Below are the code and all the weights of a small trained network. Each question names an input and a target symbol and asks about switching units off, where a switched-off unit gives its printed mean instead of its output.

import numpy as np


def w(rows, s, z=0):
    codes = np.array(rows[::2]) - 128.0
    scale = np.full(codes.shape[1], s)
    scale[-1] = z or s
    return codes * scale


def norm(h):
    return h / np.sqrt((h * h).mean(-1, keepdims=True) + 1e-5)


def f(y):
    return np.maximum(y, 0)


def softmax(a):
    e = np.exp(a - a.max(-1, keepdims=True))
    return e / e.sum(-1, keepdims=True)


def log_softmax(a):
    a = a - a.max(-1, keepdims=True)
    return a - np.log(np.exp(a).sum(-1, keepdims=True))


def net(x, mask):
    ids = ['ΓΔΛΠΦΨαβζθμξτω'.index(c) for c in x.split()]
    T = len(ids)
    res = E[ids] + P[:T]
    u = 0
    for l in range(3):
        q, k, v = (norm(res) @ M[l].T for M in (Q, K, V))
        z = softmax(np.where(np.tri(T) > 0, q @ k.T / 2**0.5, -1e9)) @ v
        res = res + np.where(mask[u], z, O[l][:, -1]) @ O[l][:, :-1]
        u += 1
        y = f(norm(res) @ A[l][:, :-1].T + A[l][:, -1])
        res = res + np.where(mask[u : u + 12], y, B[l][:, -1]) @ B[l][:, :-1]
        u += 12
    return log_softmax(norm(res)[-1] @ U[:, :-1].T + U[:, -1])


Q, K, V, O, A, B = {}, {}, {}, {}, {}, {}
E = w([
[133,170,104,131],'Γ',
[76,188,93,128],'Δ',
[147,177,91,127],'Λ',
[109,135,107,24],'Π',
[187,133,146,122],'Φ',
[197,156,149,122],'Ψ',
[186,88,3,175],'α',
[170,183,150,123],'β',
[198,90,21,179],'ζ',
[53,101,160,228],'θ',
[154,141,232,139],'μ',
[189,174,184,124],'ξ',
[78,37,46,184],'τ',
[78,38,118,93],'ω',
],0.0057)
P = w([
[223,148,2,166],'0',
[203,164,42,160],'1',
[186,164,59,158],'2',
[168,167,75,139],'3',
[146,171,72,137],'4',
[138,171,79,124],'5',
[120,169,89,112],'6',
[99,169,90,103],'7',
[68,179,75,91],'8',
[57,180,86,88],'9',
[55,190,69,77],'10',
],0.0027)
Q[0] = w([
[158,155,190,91],'0.h1',
[253,81,236,67],'0.h1',
],0.0052)
K[0] = w([
[162,184,134,148],'0.h1',
[137,228,57,255],'0.h1',
],0.0062)
V[0] = w([
[232,146,30,250],'0.h1',
[203,83,162,178],'0.h1',
],0.0023)
O[0] = w([
[252,8,125,107,251],'0.h1',
[208,183,69,151,116],'0.h1',
],0.0027,0.0024)
A[0] = w([
[49,157,120,45,141],'0.n1',
[83,121,106,149,101],'0.n2',
[106,133,160,123,48],'0.n3',
[124,226,165,122,94],'0.n4',
[164,35,136,106,152],'0.n5',
[60,136,207,45,61],'0.n6',
[84,67,238,196,251],'0.n7',
[179,88,229,111,164],'0.n8',
[246,70,223,3,86],'0.n9',
[176,165,93,95,73],'0.n10',
[194,187,125,169,171],'0.n11',
[149,218,198,75,82],'0.n12',
],0.0031,0.0015)
B[0] = w([
[193,143,110,154,211],'0.n1',
[146,104,124,125,164],'0.n2',
[134,160,126,126,129],'0.n3',
[138,129,4,128,194],'0.n4',
[90,175,54,133,186],'0.n5',
[75,170,93,130,148],'0.n6',
[181,181,46,172,187],'0.n7',
[118,216,73,145,194],'0.n8',
[59,200,52,129,234],'0.n9',
[99,122,77,141,199],'0.n10',
[91,105,52,110,251],'0.n11',
[86,128,41,145,193],'0.n12',
],0.0033,0.0018)
Q[1] = w([
[169,90,213,80],'1.h1',
[144,127,4,163],'1.h1',
],0.011)
K[1] = w([
[254,144,70,167],'1.h1',
[8,147,195,98],'1.h1',
],0.0094)
V[1] = w([
[175,218,169,131],'1.h1',
[86,133,139,254],'1.h1',
],0.007)
O[1] = w([
[115,154,19,139,6],'1.h1',
[133,105,146,254,136],'1.h1',
],0.0092,0.002)
A[1] = w([
[201,167,126,190,83],'1.n1',
[174,110,138,67,85],'1.n2',
[118,114,253,58,1],'1.n3',
[120,151,85,173,158],'1.n4',
[51,168,124,66,166],'1.n5',
[75,32,114,100,137],'1.n6',
[147,53,110,90,98],'1.n7',
[144,119,108,141,121],'1.n8',
[134,115,147,141,89],'1.n9',
[208,204,121,115,136],'1.n10',
[121,184,168,38,79],'1.n11',
[94,176,115,165,150],'1.n12',
],0.0047,0.003)
B[1] = w([
[78,161,115,97,181],'1.n1',
[62,82,136,122,149],'1.n2',
[253,208,173,232,151],'1.n3',
[113,148,209,129,251],'1.n4',
[198,133,161,145,228],'1.n5',
[151,74,107,9,175],'1.n6',
[122,83,147,112,155],'1.n7',
[117,136,160,127,157],'1.n8',
[156,155,122,117,131],'1.n9',
[64,168,195,146,237],'1.n10',
[109,218,158,134,173],'1.n11',
[131,127,200,126,215],'1.n12',
],0.004,0.0028)
Q[2] = w([
[243,26,137,26],'2.h1',
[150,115,9,254],'2.h1',
],0.0056)
K[2] = w([
[194,175,126,86],'2.h1',
[62,158,89,254],'2.h1',
],0.0083)
V[2] = w([
[188,191,204,133],'2.h1',
[3,135,123,117],'2.h1',
],0.0042)
O[2] = w([
[77,253,27,140,254],'2.h1',
[36,61,136,69,82],'2.h1',
],0.0036,0.00095)
A[2] = w([
[177,136,159,199,34],'2.n1',
[79,186,160,111,167],'2.n2',
[126,151,161,166,145],'2.n3',
[186,105,159,17,157],'2.n4',
[175,78,88,144,2],'2.n5',
[162,36,206,91,133],'2.n6',
[123,106,44,144,123],'2.n7',
[124,156,234,130,19],'2.n8',
[168,2,97,143,105],'2.n9',
[158,143,127,202,88],'2.n10',
[172,157,82,59,66],'2.n11',
[172,186,194,136,154],'2.n12',
],0.0059,0.0028)
B[2] = w([
[107,88,102,63,153],'2.n1',
[92,76,94,105,254],'2.n2',
[149,92,125,115,190],'2.n3',
[188,136,208,191,184],'2.n4',
[74,117,92,131,142],'2.n5',
[133,255,157,126,177],'2.n6',
[107,162,195,142,171],'2.n7',
[51,157,157,114,166],'2.n8',
[29,116,123,55,192],'2.n9',
[126,116,174,114,168],'2.n10',
[120,48,117,129,173],'2.n11',
[87,70,88,117,234],'2.n12',
],0.0058,0.0037)
U = w([
[165,111,137,150,69],'Γ',
[40,135,82,125,143],'Δ',
[163,121,116,137,122],'Λ',
[158,136,144,20,5],'Π',
[164,129,113,130,130],'Φ',
[169,152,96,120,167],'Ψ',
[153,53,79,118,55],'α',
[153,149,97,120,90],'β',
[154,77,89,135,77],'ζ',
[138,98,149,247,153],'θ',
[122,225,112,201,199],'μ',
[141,170,106,139,81],'ξ',
[79,43,195,107,144],'τ',
[146,216,225,137,205],'ω',
],0.011,0.0028)

Each question gives the input, a string of symbols that net reads in full, and the target symbol t.
The units are the heads (2 rows each of Q, K, V and O) and the neurons (one row each of A and B). Each row of codes is followed by its name. A weight is (code - 128) times the scale printed after its matrix; where a second scale follows, it is the last column's (O, A, B and U).
mask holds one flag per unit, layer by layer, with each layer's heads first. A switched-off unit (its flag False) gives its mean, the last column of its rows in O or B, instead of its output. The means were averaged over made-up inputs and are rounded, as every weight is.
A unit's drop is (log p(t) with every unit on - log p(t) with that unit switched off) / (log p(t) with every unit on - log p(t) with every unit switched off).
The circuit of an input: a set's keep is (log p(t) with only the set's units on - log p(t) with every unit switched off) / (log p(t) with every unit on - log p(t) with every unit switched off). Starting from the 12 units with the biggest drops (on a tie, the unit counted first), units are removed one at a time, each time the one whose removal leaves the highest keep (on an exact tie, the one counted first), for as long as the keep stays at least 0.8.
units of the circuit, in order: the units of the circuit, biggest drop first
k most important neurons: the k neurons with the biggest drops, biggest first
k most important neurons of layer l: the k neurons of layer l with the biggest drops, biggest first
input θ μ ξ Δ Δ α ζ μ Π α, target Π: units of the circuit, in order -> 1.h1, 0.n7
input Ψ τ Δ α Π Δ τ Δ τ θ μ, target θ: most important neuron of layer 2 -> 2.n9
input Δ Δ Λ Π α μ Δ θ Φ α, target θ: 2 most important neurons of layer 0 -> 0.n1, 0.n4
input ζ β ξ τ ω, target ω: units of the circuit, in order -> 1.h1, 2.n6
input Δ Δ ω Φ ω α, target ω: units of the circuit, in order -> 1.h1, 2.n6
input α α ω Δ Δ μ α, target Δ: units of the circuit, in order -> 2.n9, 2.n7
input β Φ μ μ Π θ Λ Λ Φ, target θ: 2 most important neurons -> 0.n1, 2.n9
input α Ψ Π ξ θ τ, target θ: 2 most important neurons of layer 2 -> 2.n2, 2.n12
input Δ Φ Ψ Φ Λ Δ θ τ β, target τ: units of the circuit, in order -> 0.n7, 1.h1, 2.n1, 2.n6
input τ ζ μ α Γ Δ Φ Φ Δ ω Δ, target ω: units of the circuit, in order -> 1.h1, 1.n5
input Λ ω Δ, target ω: 2 most important neurons -> 0.n1, 0.n4
input α ξ μ μ Γ μ Ψ, target μ: units of the circuit, in order -> 1.h1, 2.n7
input Δ Δ Δ ζ, target Δ: 2 most important neurons -> 2.n9, 2.n7
input Ψ Δ Ψ β Δ θ θ ζ Ψ, target θ: units of the circuit, in order -> 1.h1
input ω Φ Δ θ α, target θ: 2 most important neurons -> 2.n2, 2.n12
input θ τ τ ξ, target τ: 2 most important neurons of layer 2 -> 2.n1, 2.n12
input τ τ Γ Δ Δ α, target Δ: 2 most important neurons -> 2.n9, 2.n7
input α μ τ Φ, target τ: 2 most important neurons -> 2.n10, 1.n10
input Δ Π ω Ψ τ μ α, target ω: 2 most important neurons -> 0.n7, 2.n6
input Γ Φ μ, target μ: units of the circuit, in order -> 1.h1
input α Δ μ Ψ ω ζ θ μ Ψ ω ζ, target ω: 2 most important neurons -> 0.n7, 2.n6
